Below is a small trained network, with its code and all its weights. Each question gives an input and a target symbol and asks what happens when units are switched off, that is, made to give their printed mean instead of their output.

import numpy as np


def w(rows, s, z=0):
    codes = np.array(rows[::2]) - 128.0
    scale = np.full(codes.shape[1], s)
    scale[-1] = z or s
    return codes * scale


def f(y):
    return y / 2 * (1 + np.tanh(0.7978845608 * (y + 0.044715 * y**3)))


def softmax(a):
    e = np.exp(a - a.max(-1, keepdims=True))
    return e / e.sum(-1, keepdims=True)


def log_softmax(a):
    a = a - a.max(-1, keepdims=True)
    return a - np.log(np.exp(a).sum(-1, keepdims=True))


def net(x, mask):
    ids = ['ΓΔΘΛΩαβμπστφψ'.index(c) for c in x.split()]
    T = len(ids)
    res = E[ids] + P[:T]
    u = 0
    for l in range(2):
        r = res
        for j in range(2):
            rows = slice(3 * j, 3 * j + 3)
            q, k, v = (r @ M[l][rows].T for M in (Q, K, V))
            z = softmax(np.where(np.tri(T) > 0, q @ k.T / 3**0.5, -1e9)) @ v
            o = O[l][rows]
            res = res + np.where(mask[u + j], z, o[:, -1]) @ o[:, :-1]
        u += 2
        y = f(res @ A[l][:, :-1].T + A[l][:, -1])
        res = res + np.where(mask[u : u + 12], y, B[l][:, -1]) @ B[l][:, :-1]
        u += 12
    return log_softmax(res[-1] @ U[:, :-1].T + U[:, -1])


Q, K, V, O, A, B = {}, {}, {}, {}, {}, {}
E = w([
[187,171,177,214,92,215],'Γ',
[136,208,135,129,121,112],'Δ',
[140,86,220,191,98,166],'Θ',
[183,156,150,255,185,91],'Λ',
[120,69,86,198,86,99],'Ω',
[45,148,38,114,215,74],'α',
[83,139,212,71,120,72],'β',
[170,189,27,148,99,162],'μ',
[77,33,172,59,58,100],'π',
[130,158,154,94,49,176],'σ',
[172,87,48,90,213,245],'τ',
[32,72,79,65,138,84],'φ',
[124,209,223,53,121,182],'ψ',
],0.0076)
P = w([
[75,250,133,101,11,238],'0',
[155,202,146,82,38,170],'1',
[191,154,135,83,43,131],'2',
[187,133,128,88,59,119],'3',
[196,114,149,103,86,119],'4',
[179,102,143,112,94,125],'5',
[169,81,136,124,115,132],'6',
[126,79,128,139,110,155],'7',
[110,66,135,157,120,157],'8',
[95,59,124,175,131,160],'9',
[65,51,116,170,131,172],'10',
[95,62,113,158,127,159],'11',
],0.0024)
Q[0] = w([
[99,141,142,167,151,34],'0.h0',
[89,46,108,108,142,150],'0.h0',
[118,164,167,110,155,100],'0.h0',
[55,103,72,115,149,143],'0.h1',
[147,210,29,147,202,104],'0.h1',
[87,63,118,64,249,156],'0.h1',
],0.018)
K[0] = w([
[96,164,167,152,117,25],'0.h0',
[89,141,126,70,216,154],'0.h0',
[139,174,183,129,91,96],'0.h0',
[34,84,142,173,144,96],'0.h1',
[120,251,20,176,169,63],'0.h1',
[7,86,77,144,148,212],'0.h1',
],0.016)
V[0] = w([
[156,3,109,121,230,175],'0.h0',
[31,110,66,119,129,71],'0.h0',
[131,108,89,121,146,146],'0.h0',
[137,99,157,99,81,123],'0.h1',
[116,163,98,199,180,111],'0.h1',
[92,116,174,137,155,219],'0.h1',
],0.0063)
O[0] = w([
[147,116,200,110,254,173,5],'0.h0',
[62,73,73,138,106,195,65],'0.h0',
[102,129,140,116,145,134,158],'0.h0',
[97,128,153,96,105,179,216],'0.h1',
[163,136,96,179,139,100,1],'0.h1',
[184,81,190,132,110,85,145],'0.h1',
],0.0055,0.00064)
A[0] = w([
[101,174,150,152,145,244,155],'0.n0',
[93,157,68,156,179,76,21],'0.n1',
[124,88,210,129,17,138,98],'0.n2',
[131,144,139,121,187,110,121],'0.n3',
[113,70,124,149,152,137,68],'0.n4',
[187,156,53,100,158,202,90],'0.n5',
[43,80,158,67,84,121,167],'0.n6',
[93,163,39,85,133,93,117],'0.n7',
[170,190,138,226,115,131,227],'0.n8',
[83,204,216,60,110,110,213],'0.n9',
[111,113,68,179,81,139,253],'0.n10',
[131,186,46,91,55,153,188],'0.n11',
],0.011,0.002)
B[0] = w([
[216,149,146,93,107,131,177],'0.n0',
[77,122,216,155,153,177,130],'0.n1',
[160,58,247,132,154,181,253],'0.n2',
[140,111,126,164,97,132,118],'0.n3',
[101,129,84,105,109,92,127],'0.n4',
[220,92,118,139,199,161,172],'0.n5',
[168,101,81,113,229,47,218],'0.n6',
[108,159,164,175,210,75,165],'0.n7',
[189,165,166,201,112,39,226],'0.n8',
[104,115,159,8,93,72,221],'0.n9',
[103,44,176,137,104,86,251],'0.n10',
[208,107,143,101,125,37,243],'0.n11',
],0.013,0.0032)
Q[1] = w([
[159,170,105,112,152,189],'1.h0',
[98,156,41,127,88,153],'1.h0',
[128,167,108,146,155,161],'1.h0',
[148,140,129,111,106,149],'1.h1',
[86,137,97,137,105,149],'1.h1',
[250,93,227,128,191,28],'1.h1',
],0.016)
K[1] = w([
[48,107,171,152,76,41],'1.h0',
[200,105,223,132,143,41],'1.h0',
[91,69,179,170,95,86],'1.h0',
[88,107,156,132,105,105],'1.h1',
[183,139,176,108,141,120],'1.h1',
[15,14,1,201,147,190],'1.h1',
],0.01)
V[1] = w([
[61,141,104,157,102,15],'1.h0',
[222,145,40,138,165,145],'1.h0',
[104,254,147,94,114,168],'1.h0',
[174,83,29,125,101,199],'1.h1',
[134,214,206,137,232,232],'1.h1',
[113,196,61,70,192,68],'1.h1',
],0.007)
O[1] = w([
[122,131,191,134,74,19,85],'1.h0',
[203,101,50,149,192,126,186],'1.h0',
[94,203,65,103,104,136,8],'1.h0',
[129,118,111,62,55,59,39],'1.h1',
[166,169,255,102,197,36,2],'1.h1',
[113,248,96,98,171,174,96],'1.h1',
],0.0053,0.0084)
A[1] = w([
[142,198,136,120,235,169,30],'1.n0',
[162,171,175,197,93,192,6],'1.n1',
[145,128,195,150,58,143,18],'1.n2',
[55,155,184,163,74,57,145],'1.n3',
[131,134,173,193,173,146,155],'1.n4',
[154,157,79,153,154,175,208],'1.n5',
[66,90,177,96,85,133,185],'1.n6',
[116,135,95,46,133,49,136],'1.n7',
[92,168,122,1,118,124,18],'1.n8',
[97,97,194,81,126,214,4],'1.n9',
[180,185,178,90,54,131,160],'1.n10',
[17,102,106,164,184,86,99],'1.n11',
],0.0092,0.0019)
B[1] = w([
[74,202,249,159,91,140,219],'1.n0',
[58,134,39,145,141,137,185],'1.n1',
[159,147,149,168,162,238,250],'1.n2',
[43,60,80,68,48,90,252],'1.n3',
[109,80,127,191,131,102,237],'1.n4',
[87,114,81,42,127,158,242],'1.n5',
[99,172,206,56,210,137,254],'1.n6',
[87,144,33,128,119,87,190],'1.n7',
[26,50,140,217,120,199,172],'1.n8',
[139,226,74,166,186,68,219],'1.n9',
[183,194,92,110,37,169,214],'1.n10',
[203,241,153,119,86,127,206],'1.n11',
],0.011,0.006)
U = w([
[161,173,126,166,68,209,2],'Γ',
[131,162,91,53,27,102,249],'Δ',
[110,175,193,197,236,181,121],'Θ',
[70,140,70,196,122,95,60],'Λ',
[107,26,209,88,114,156,206],'Ω',
[99,192,176,164,131,59,71],'α',
[24,131,106,65,168,91,33],'β',
[224,120,135,188,154,61,171],'μ',
[148,131,139,74,223,45,67],'π',
[229,172,204,24,112,161,125],'σ',
[173,81,4,78,207,188,182],'τ',
[143,242,42,125,156,36,127],'φ',
[54,241,81,75,121,212,141],'ψ',
],0.0031,0.0022)

Each question gives the input, a string of symbols that net reads in full, and the target symbol t.
The units are the heads (3 rows each of Q, K, V and O) and the neurons (one row each of A and B). Each row of codes is followed by its name. A weight is (code - 128) times the scale printed after its matrix; where a second scale follows, it is the last column's (O, A, B and U).
mask holds one flag per unit, layer by layer, with each layer's heads first. A switched-off unit (its flag False) gives its mean, the last column of its rows in O or B, instead of its output. The means were averaged over made-up inputs and are rounded, as every weight is.
A unit's drop is (log p(t) with every unit on - log p(t) with that unit switched off) / (log p(t) with every unit on - log p(t) with every unit switched off).
The circuit of an input: a set's keep is (log p(t) with only the set's units on - log p(t) with every unit switched off) / (log p(t) with every unit on - log p(t) with every unit switched off). Starting from the 12 units with the biggest drops (on a tie, the unit counted first), units are removed one at a time, each time the one whose removal leaves the highest keep (on an exact tie, the one counted first), for as long as the keep stays at least 0.8.
circuit, biggest first: the units of the circuit, biggest drop first
unit that matters most: the unit with the biggest drop
k most important neurons: the k neurons with the biggest drops, biggest first
k most important neurons of layer l: the k neurons of layer l with the biggest drops, biggest first
heads that matter: for each layer, one digit per head in row order, 1 if its drop is at least 0.15 and else 0, layers parted by /
input Λ μ Δ, target Δ: 2 most important neurons : 0.n10; 1.n3
input π π σ, target σ: 2 most important neurons : 0.n2; 0.n11
input Ω μ π Ω Δ, target Δ: 3 most important neurons : 0.n2; 0.n11; 0.n9
input Λ β α μ τ, target Θ: circuit, biggest first : 1.h1; 1.n0; 0.n5; 0.h0
input τ μ Ω μ, target τ: circuit, biggest first : 1.h0; 1.n5; 0.n5; 0.n10
input Ω Δ Δ Δ α σ π Δ ψ, target ψ: 4 most important neurons : 0.n9; 1.n10; 1.n8; 0.n8
input π τ Δ α ψ ψ β Γ Δ Ω β μ, target τ: 2 most important neurons : 0.n11; 0.n10
input σ Ω Δ Ω φ Δ Θ Δ Θ α τ Δ, target Θ: unit that matters most : 1.h1
input σ Δ π Θ μ β Ω τ σ, target τ: heads that matter : 10 / 11
input Ω β Ω φ π τ Ω Θ ψ, target τ: 2 most important neurons of layer 0 : 0.n9; 0.n11
input β α ψ τ, target Θ: 3 most important neurons : 0.n0; 1.n0; 0.n5
input μ Ω Γ Λ μ Ω α Ω μ Δ Θ, target Θ: heads that matter : 01 / 00
input τ Δ Ω Δ α Λ φ Λ Θ, target ψ: 2 most important neurons : 1.n0; 1.n5
input Δ Ω ψ φ Γ τ α, target Θ: unit that matters most : 1.h0
input Λ φ μ Θ Ω Ω Ω, target Ω: heads that matter : 10 / 10
input μ π μ Γ μ Δ τ τ Ω σ, target τ: heads that matter : 00 / 11
input Ω Θ Θ Λ, target Λ: 2 most important neurons : 0.n8; 1.n1
input π α Ω σ τ Ω π Θ, target τ: 2 most important neurons : 0.n11; 0.n7
input τ Ω φ σ Δ, target ψ: 3 most important neurons : 0.n8; 0.n0; 1.n0
input μ Δ σ Γ Ω Λ τ α Δ π μ ψ, target Θ: 2 most important neurons of layer 1 : 1.n0; 1.n8
input Δ τ ψ Λ α Δ μ τ Ω Ω Γ, target Γ: 3 most important neurons of layer 1 : 1.n10; 1.n2; 1.n6
input Ω σ Λ μ α, target α: 4 most important neurons : 0.n7; 0.n1; 1.n11; 1.n0
input β σ Δ ψ π, target π: 4 most important neurons : 0.n2; 0.n6; 1.n9; 1.n6
input τ Ω φ Λ, target ψ: 3 most important neurons of layer 0 : 0.n0; 0.n8; 0.n6
input β μ Δ ψ σ α, target α: 2 most important neurons of layer 0 : 0.n7; 0.n1
input τ Ω Γ μ Γ α τ π β, target Θ: 2 most important neurons : 0.n0; 1.n0
input α Δ τ μ, target Θ: 3 most important neurons of layer 0 : 0.n7; 0.n0; 0.n1
